Below is a small trained network, with its code and all its weights. Each question gives an input and a class and asks what happens when units are switched off, that is, made to give their printed mean instead of their output.

import numpy as np


def w(rows, s, z=0):
    codes = np.array(rows[::2]) - 128.0
    scale = np.full(codes.shape[1], s)
    scale[-1] = z or s
    return codes * scale


def f(y):
    return y / 2 * (1 + np.tanh(0.7978845608 * (y + 0.044715 * y**3)))


def log_softmax(a):
    a = a - a.max(-1, keepdims=True)
    return a - np.log(np.exp(a).sum(-1, keepdims=True))


def net(x, mask):
    res = np.array(x, float).reshape(1, 7) / 4 @ E
    y = f(res @ A[0][:, :-1].T + A[0][:, -1])
    res = res + np.where(mask, y, B[0][:, -1]) @ B[0][:, :-1]
    return log_softmax(res[-1] @ U[:, :-1].T + U[:, -1])


A, B = {}, {}
E = w([
[107,193,103,81,99,171,154,165,144,211,145],'x0',
[130,51,102,70,164,133,153,192,55,68,107],'x1',
[244,57,152,158,39,178,159,106,135,139,91],'x2',
[131,174,137,167,114,73,76,22,133,160,106],'x3',
[116,115,173,116,42,216,154,110,200,158,139],'x4',
[123,101,105,136,95,125,127,184,61,148,166],'x5',
[48,99,132,153,140,81,68,99,66,85,169],'x6',
],0.011)
A[0] = w([
[112,39,106,146,158,102,119,175,4,76,142,63],'neuron 1',
[94,83,152,117,155,97,136,140,114,135,109,175],'neuron 2',
[128,154,105,92,113,206,136,185,111,146,122,158],'neuron 3',
[179,83,128,109,207,105,133,87,142,69,70,144],'neuron 4',
[151,93,113,120,164,148,123,136,95,79,118,222],'neuron 5',
[132,173,99,129,135,169,128,99,105,139,145,7],'neuron 6',
[37,203,116,140,190,82,94,80,98,102,147,179],'neuron 7',
[139,163,134,205,70,122,107,6,148,136,156,214],'neuron 8',
[127,120,132,118,130,109,123,95,127,120,100,104],'neuron 9',
[78,137,127,132,139,123,101,80,125,130,147,143],'neuron 10',
],0.014,0.002)
B[0] = w([
[111,60,134,156,106,99,94,183,101,95,160,254],'neuron 1',
[137,111,112,116,140,128,137,106,89,112,111,161],'neuron 2',
[135,122,132,84,93,143,140,128,139,148,153,186],'neuron 3',
[207,166,119,130,155,148,146,127,145,63,101,198],'neuron 4',
[167,141,132,121,115,139,136,111,117,58,149,186],'neuron 5',
[82,90,150,121,138,126,137,140,148,145,136,142],'neuron 6',
[8,149,134,78,201,119,146,84,141,115,122,246],'neuron 7',
[152,141,122,201,115,106,92,118,125,205,89,233],'neuron 8',
[165,150,127,128,114,130,137,100,126,125,133,145],'neuron 9',
[96,148,123,117,146,134,155,97,130,150,130,174],'neuron 10',
],0.017,0.024)
U = w([
[205,149,81,138,154,154,196,122,128,55,91,66],'0',
[120,132,107,74,37,210,216,184,182,230,163,254],'1',
[18,161,97,111,237,76,144,66,112,114,108,63],'2',
[109,10,103,158,130,82,104,174,28,56,176,208],'3',
[123,145,118,253,98,104,85,82,142,219,67,55],'4',
],0.0071,0.0023)

Each question gives the input, the list of numbers given to net, and the class t.
The units are the neurons (one row each of A and B). Each row of codes is followed by its name. A weight is (code - 128) times the scale printed after its matrix; where a second scale follows, it is the last column's (A, B and U).
mask holds one flag per neuron, in row order. A switched-off neuron (its flag False) gives its mean, the last column of its row in B, instead of its output. The means were averaged over made-up inputs and are rounded, as every weight is.
A unit's drop is (log p(t) with every unit on - log p(t) with that unit switched off) / (log p(t) with every unit on - log p(t) with every unit switched off).
The circuit of an input: a set's keep is (log p(t) with only the set's units on - log p(t) with every unit switched off) / (log p(t) with every unit on - log p(t) with every unit switched off). Starting from all 10 units, units are removed one at a time, each time the one whose removal leaves the highest keep (on an exact tie, the one counted first), for as long as the keep stays at least 0.8.
units of the circuit, in order: the units of the circuit, biggest drop first
k most important neurons: the k neurons with the biggest drops, biggest first
drop when u is switched off: that unit's drop, to one decimal
input [2,-1,0,-2,8,-1,4], class 1: units of the circuit, in order => neuron 7; neuron 1
input [-5,-4,8,6,-4,-2,7], class 4: units of the circuit, in order => neuron 8
input [4,4,-7,-8,1,3,-3], class 3: 4 most important neurons => neuron 1; neuron 10; neuron 8; neuron 2
input [-6,6,-3,3,7,-1,-4], class 0: 2 most important neurons => neuron 1; neuron 7
input [-7,0,6,-8,-6,1,-7], class 0: 2 most important neurons => neuron 4; neuron 5
input [-7,-4,0,-2,1,-7,-3], class 4: 2 most important neurons => neuron 8; neuron 5
input [8,4,6,7,-5,-3,6], class 4: 2 most important neurons => neuron 7; neuron 8
input [-8,5,-5,-8,-4,-7,-8], class 0: drop when neuron 4 is switched off => 2.2
input [0,-4,-4,8,8,-2,4], class 4: drop when neuron 8 is switched off => 7.6
input [4,6,1,-6,0,6,-6], class 1: drop when neuron 9 is switched off => 0.0
input [1,1,3,-4,-4,-8,6], class 3: drop when neuron 10 is switched off => 0.1
